Here is a tiny trained network, its code and every weight. The questions are about switching its units off for an input and a target symbol, where a switched-off unit gives its printed mean instead of its output.

import numpy as np


def w(rows, s, z=0):
    codes = np.array(rows[::2]) - 128.0
    scale = np.full(codes.shape[1], s)
    scale[-1] = z or s
    return codes * scale


def norm(h):
    return h / np.sqrt((h * h).mean(-1, keepdims=True) + 1e-5)


def f(y):
    return y / 2 * (1 + np.tanh(0.7978845608 * (y + 0.044715 * y**3)))


def softmax(a):
    e = np.exp(a - a.max(-1, keepdims=True))
    return e / e.sum(-1, keepdims=True)


def log_softmax(a):
    a = a - a.max(-1, keepdims=True)
    return a - np.log(np.exp(a).sum(-1, keepdims=True))


def net(x, mask):
    ids = ['βγζθλστφψ'.index(c) for c in x.split()]
    T = len(ids)
    res = E[ids] + P[:T]
    u = 0
    for l in range(3):
        r = norm(res)
        for j in range(3):
            rows = slice(2 * j, 2 * j + 2)
            q, k, v = (r @ M[l][rows].T for M in (Q, K, V))
            z = softmax(np.where(np.tri(T) > 0, q @ k.T / 2**0.5, -1e9)) @ v
            o = O[l][rows]
            res = res + np.where(mask[u + j], z, o[:, -1]) @ o[:, :-1]
        u += 3
        y = f(norm(res) @ A[l][:, :-1].T + A[l][:, -1])
        res = res + np.where(mask[u : u + 4], y, B[l][:, -1]) @ B[l][:, :-1]
        u += 4
    return log_softmax(norm(res)[-1] @ U[:, :-1].T + U[:, -1])


Q, K, V, O, A, B = {}, {}, {}, {}, {}, {}
E = w([
[102,131,159,119],'β',
[2,95,55,87],'γ',
[96,158,157,137],'ζ',
[164,163,125,162],'θ',
[122,143,142,108],'λ',
[173,120,154,133],'σ',
[96,160,159,137],'τ',
[105,163,138,129],'φ',
[124,141,140,109],'ψ',
],0.00066)
P = w([
[135,255,195,46],'0',
[157,172,183,82],'1',
[128,50,74,187],'2',
[136,25,66,195],'3',
[114,101,42,125],'4',
[94,128,163,70],'5',
[80,131,171,78],'6',
[57,94,164,149],'7',
],0.00046)
Q[0] = w([
[28,251,220,87],'L0H0',
[231,10,33,186],'L0H0',
[186,178,27,238],'L0H1',
[56,96,235,26],'L0H1',
[79,50,250,46],'L0H2',
[69,37,247,41],'L0H2',
],0.0028)
K[0] = w([
[172,42,119,56],'L0H0',
[77,208,134,203],'L0H0',
[49,206,255,34],'L0H1',
[211,84,5,232],'L0H1',
[71,9,5,69],'L0H2',
[77,6,2,65],'L0H2',
],0.0031)
V[0] = w([
[184,139,91,164],'L0H0',
[90,166,254,94],'L0H0',
[78,101,205,56],'L0H1',
[106,108,224,29],'L0H1',
[101,90,94,139],'L0H2',
[124,132,125,137],'L0H2',
],0.0013)
O[0] = w([
[114,61,143,79,39],'L0H0',
[113,172,23,208,254],'L0H0',
[160,14,213,58,208],'L0H1',
[139,1,227,73,199],'L0H1',
[96,157,55,126,125],'L0H2',
[129,127,109,123,130],'L0H2',
],0.001,0.00057)
A[0] = w([
[103,101,81,59,22],'L0N0',
[192,202,176,126,254],'L0N1',
[177,219,164,165,201],'L0N2',
[230,44,246,85,194],'L0N3',
],0.0012,0.00051)
B[0] = w([
[170,218,234,176,62],'L0N0',
[83,29,72,169,248],'L0N1',
[104,1,72,136,181],'L0N2',
[67,135,27,211,105],'L0N3',
],0.00092,0.00016)
Q[1] = w([
[77,92,211,228],'L1H0',
[168,166,50,30],'L1H0',
[98,78,95,214],'L1H1',
[86,119,62,186],'L1H1',
[25,253,173,96],'L1H2',
[123,239,117,44],'L1H2',
],0.0029)
K[1] = w([
[235,3,20,243],'L1H0',
[16,241,231,16],'L1H0',
[185,156,63,31],'L1H1',
[102,164,103,22],'L1H1',
[77,139,8,163],'L1H2',
[63,70,38,227],'L1H2',
],0.0027)
V[1] = w([
[126,147,123,122],'L1H0',
[144,53,105,253],'L1H0',
[123,84,147,153],'L1H1',
[56,60,124,183],'L1H1',
[92,39,147,190],'L1H2',
[135,232,204,1],'L1H2',
],0.0007)
O[1] = w([
[116,117,130,135,120],'L1H0',
[140,125,178,1,82],'L1H0',
[105,154,119,162,142],'L1H1',
[96,212,74,99,251],'L1H1',
[84,162,14,169,197],'L1H2',
[244,135,190,127,199],'L1H2',
],0.0007,0.00025)
A[1] = w([
[255,178,165,225,6],'L1N0',
[139,170,82,86,98],'L1N1',
[146,98,77,98,135],'L1N2',
[134,150,135,136,2],'L1N3',
],0.0017,0.00081)
B[1] = w([
[1,189,145,36,1],'L1N0',
[39,41,215,142,109],'L1N1',
[106,193,221,157,136],'L1N2',
[115,92,185,9,58],'L1N3',
],0.00079,0.00078)
Q[2] = w([
[223,5,43,253],'L2H0',
[225,5,32,253],'L2H0',
[159,56,168,139],'L2H1',
[84,204,87,113],'L2H1',
[243,10,102,252],'L2H2',
[246,11,95,251],'L2H2',
],0.0035)
K[2] = w([
[176,254,252,8],'L2H0',
[183,254,254,11],'L2H0',
[166,66,88,187],'L2H1',
[77,189,173,79],'L2H1',
[209,230,249,25],'L2H2',
[210,228,248,30],'L2H2',
],0.0034)
V[2] = w([
[65,184,163,255],'L2H0',
[24,140,127,106],'L2H0',
[104,234,86,156],'L2H1',
[162,208,230,118],'L2H1',
[139,35,200,165],'L2H2',
[52,133,222,192],'L2H2',
],0.0015)
O[2] = w([
[152,251,143,19,171],'L2H0',
[100,113,54,34,236],'L2H0',
[151,59,162,121,112],'L2H1',
[129,87,66,172,78],'L2H1',
[196,7,174,18,150],'L2H2',
[181,162,150,22,253],'L2H2',
],0.0019,0.00045)
A[2] = w([
[82,96,161,89,173],'L2N0',
[98,160,72,119,186],'L2N1',
[110,65,5,98,74],'L2N2',
[58,178,86,197,9],'L2N3',
],0.0031,0.0014)
B[2] = w([
[197,5,16,105,211],'L2N0',
[90,87,120,208,252],'L2N1',
[29,106,110,36,244],'L2N2',
[227,119,19,55,103],'L2N3',
],0.0014,0.0011)
U = w([
[253,8,253,4,22],'β',
[3,3,3,4,253],'γ',
[252,252,252,4,99],'ζ',
[251,252,4,253,154],'θ',
[235,5,252,253,5],'λ',
[252,5,252,252,11],'σ',
[247,253,252,4,45],'τ',
[129,252,252,245,31],'φ',
[235,5,252,252,4],'ψ',
],0.0035)

Each question gives the input, a string of symbols that net reads in full, and the target symbol t.
The units are the heads (2 rows each of Q, K, V and O) and the neurons (one row each of A and B). Each row of codes is followed by its name. A weight is (code - 128) times the scale printed after its matrix; where a second scale follows, it is the last column's (O, A, B and U).
mask holds one flag per unit, layer by layer, with each layer's heads first. A switched-off unit (its flag False) gives its mean, the last column of its rows in O or B, instead of its output. The means were averaged over made-up inputs and are rounded, as every weight is.
A unit's drop is (log p(t) with every unit on - log p(t) with that unit switched off) / (log p(t) with every unit on - log p(t) with every unit switched off).
The circuit of an input: a set's keep is (log p(t) with only the set's units on - log p(t) with every unit switched off) / (log p(t) with every unit on - log p(t) with every unit switched off). Starting from the 12 units with the biggest drops (on a tie, the unit counted first), units are removed one at a time, each time the one whose removal leaves the highest keep (on an exact tie, the one counted first), for as long as the keep stays at least 0.8.
units of the circuit, in order: the units of the circuit, biggest drop first
unit that matters most: the unit with the biggest drop
k most important neurons: the k neurons with the biggest drops, biggest first
top k neurons in layer l: the k neurons of layer l with the biggest drops, biggest first
heads that matter: for each layer, one digit per head in row order, 1 if its drop is at least 0.15 and else 0, layers parted by /
input ψ γ θ ζ β φ, target θ: unit that matters most : L0H1
input ζ θ ψ θ, target ζ: units of the circuit, in order : L0H0; L2H0; L1H0; L2N0
input γ γ θ, target γ: units of the circuit, in order : L2H0; L2N2
input γ γ σ, target γ: units of the circuit, in order : L2H0; L2N2
input γ ψ β ζ ζ γ φ, target ζ: units of the circuit, in order : L2H0; L2N2
input τ θ γ φ, target ζ: top 3 neurons in layer 0 : L0N1; L0N2; L0N3
input ζ θ β, target ζ: 3 most important neurons : L0N1; L0N2; L0N3
input θ ψ γ λ ζ γ θ, target θ: units of the circuit, in order : L2H2; L2N2
input θ γ β φ θ θ β ζ, target θ: units of the circuit, in order : L0H1; L2N2; L2N3
input ζ θ θ, target ζ: heads that matter : 110 / 100 / 101
input ζ σ σ, target ζ: 2 most important neurons : L0N1; L0N3
input ζ θ ζ γ ζ, target θ: top 2 neurons in layer 0 : L0N2; L0N0
input γ θ σ, target γ: 3 most important neurons : L0N1; L0N3; L0N2
input ζ τ γ φ σ, target ζ: top neuron in layer 0 : L0N3
input θ β λ, target θ: heads that matter : 000 / 000 / 001
input ζ τ τ, target ζ: heads that matter : 110 / 100 / 101
input γ φ γ θ, target γ: 2 most important neurons : L0N1; L0N2
input θ γ τ ψ γ γ σ, target θ: 3 most important neurons : L1N0; L2N3; L2N2
input γ γ θ γ τ β, target θ: units of the circuit, in order : L0H1; L2N2
input ζ γ θ τ, target ζ: unit that matters most : L1H0
input θ γ τ, target θ: 2 most important neurons : L1N0; L2N3
input φ θ γ γ ψ, target θ: top 2 neurons in layer 0 : L0N2; L0N0
input θ ψ ζ ψ, target θ: 3 most important neurons : L1N0; L0N1; L2N3
input σ φ γ β θ σ γ φ, target θ: top 3 neurons in layer 2 : L2N2; L2N3; L2N0
input τ θ θ ψ β, target θ: heads that matter : 010 / 001 / 101
input θ γ β ζ γ θ, target θ: top 2 neurons in layer 2 : L2N3; L2N2
input ψ φ σ ζ θ θ θ τ, target θ: unit that matters most : L0H1
